Here is a tiny trained network, its code and every weight. The questions are about switching its units off for an input and a class, where a switched-off unit gives its printed mean instead of its output.

import numpy as np


def w(rows, s, z=0):
    codes = np.array(rows[::2]) - 128.0
    scale = np.full(codes.shape[1], s)
    scale[-1] = z or s
    return codes * scale


def f(y):
    return np.maximum(y, 0)


def log_softmax(a):
    a = a - a.max(-1, keepdims=True)
    return a - np.log(np.exp(a).sum(-1, keepdims=True))


def net(x, mask):
    res = np.array(x, float).reshape(1, 6) / 4 @ E
    y = f(res @ A[0][:, :-1].T + A[0][:, -1])
    res = res + np.where(mask, y, B[0][:, -1]) @ B[0][:, :-1]
    return log_softmax(res[-1] @ U[:, :-1].T + U[:, -1])


A, B = {}, {}
E = w([
[181,103,189,118,166,122],'x0',
[126,126,129,129,127,128],'x1',
[127,126,127,129,130,129],'x2',
[129,130,126,127,129,129],'x3',
[121,110,152,138,102,254],'x4',
[146,92,113,45,85,116],'x5',
],0.017)
A[0] = w([
[114,189,120,181,206,56,174],'n0',
[31,169,34,136,72,135,254],'n1',
[107,153,167,205,149,212,130],'n2',
[111,155,153,190,135,184,155],'n3',
[206,86,218,120,185,120,167],'n4',
[113,188,120,185,207,63,172],'n5',
[111,151,165,185,143,194,132],'n6',
[111,185,121,185,208,71,168],'n7',
[133,59,146,74,41,212,78],'n8',
[239,78,254,112,202,116,186],'n9',
[75,155,74,133,88,131,206],'n10',
[113,148,133,158,135,164,140],'n11',
[107,170,143,210,175,139,223],'n12',
[153,115,88,32,109,41,149],'n13',
[140,51,133,45,34,180,85],'n14',
[157,115,89,58,117,51,158],'n15',
],0.0079,0.0056)
B[0] = w([
[179,187,99,80,133,179,226],'n0',
[117,165,71,168,3,131,243],'n1',
[74,77,176,196,129,108,223],'n2',
[87,116,142,172,111,145,203],'n3',
[152,90,201,98,251,120,213],'n4',
[189,200,100,84,134,190,223],'n5',
[88,85,171,178,136,123,203],'n6',
[176,184,110,92,136,192,217],'n7',
[170,197,112,99,143,194,204],'n8',
[139,91,191,84,255,118,246],'n9',
[131,150,73,158,57,116,197],'n10',
[110,127,136,145,121,140,170],'n11',
[119,134,153,162,133,215,221],'n12',
[94,70,103,117,106,46,229],'n13',
[181,199,93,72,135,163,198],'n14',
[95,72,99,99,110,53,217],'n15',
],0.0088,0.012)
U = w([
[194,227,56,115,77,198,178],'0',
[241,173,163,59,204,188,148],'1',
[68,89,76,121,51,26,135],'2',
[112,13,152,82,186,36,125],'3',
[1,107,146,216,70,151,147],'4',
[75,22,215,185,193,144,5],'5',
],0.0066,0.0014)

Each question gives the input, the list of numbers given to net, and the class t.
The units are the neurons (one row each of A and B). Each row of codes is followed by its name. A weight is (code - 128) times the scale printed after its matrix; where a second scale follows, it is the last column's (A, B and U).
mask holds one flag per neuron, in row order. A switched-off neuron (its flag False) gives its mean, the last column of its row in B, instead of its output. The means were averaged over made-up inputs and are rounded, as every weight is.
A unit's drop is (log p(t) with every unit on - log p(t) with that unit switched off) / (log p(t) with every unit on - log p(t) with every unit switched off).
The circuit of an input: a set's keep is (log p(t) with only the set's units on - log p(t) with every unit switched off) / (log p(t) with every unit on - log p(t) with every unit switched off). Starting from the 12 units with the biggest drops (on a tie, the unit counted first), units are removed one at a time, each time the one whose removal leaves the highest keep (on an exact tie, the one counted first), for as long as the keep stays at least 0.8.
units of the circuit, in order: the units of the circuit, biggest drop first
unit that matters most: the unit with the biggest drop
k most important neurons: the k neurons with the biggest drops, biggest first
drop when u is switched off: that unit's drop, to one decimal
input [2,0,-7,5,-6,2], class 3: unit that matters most : n13
input [6,-3,-1,0,1,-3], class 5: units of the circuit, in order : n14; n8
input [6,0,7,2,1,-8], class 5: 3 most important neurons : n2; n6; n14
input [0,3,-4,8,-5,7], class 2: units of the circuit, in order : n9; n13
input [6,-7,-8,-8,2,0], class 5: 3 most important neurons : n5; n0; n7
input [0,-8,-7,-4,-2,-8], class 0: units of the circuit, in order : n9; n5
input [-1,-7,2,4,1,-3], class 4: units of the circuit, in order : n14; n8; n9
input [0,5,8,1,4,-4], class 4: 2 most important neurons : n9; n4
input [1,8,-6,4,7,-1], class 5: 2 most important neurons : n1; n2
input [-1,0,7,-4,-2,-5], class 0: 2 most important neurons : n9; n4
input [8,-3,-2,-4,-3,1], class 3: 2 most important neurons : n8; n14
input [-8,8,-4,4,-8,0], class 0: 3 most important neurons : n5; n0; n7
input [0,3,4,6,-4,-5], class 0: 2 most important neurons : n9; n4
input [1,8,-1,-6,6,-5], class 5: unit that matters most : n1
input [1,6,-8,-3,-4,6], class 3: 2 most important neurons : n1; n10
input [8,6,3,0,0,5], class 3: drop when n14 is switched off : -0.1
input [-8,5,-1,2,1,-1], class 4: drop when n14 is switched off : 0.3
input [6,-8,-1,-1,7,0], class 5: drop when n14 is switched off : -0.1
input [-2,7,3,-6,2,-6], class 4: drop when n2 is switched off : 0.1
input [2,-4,-2,-5,-3,8], class 3: most important neuron : n1
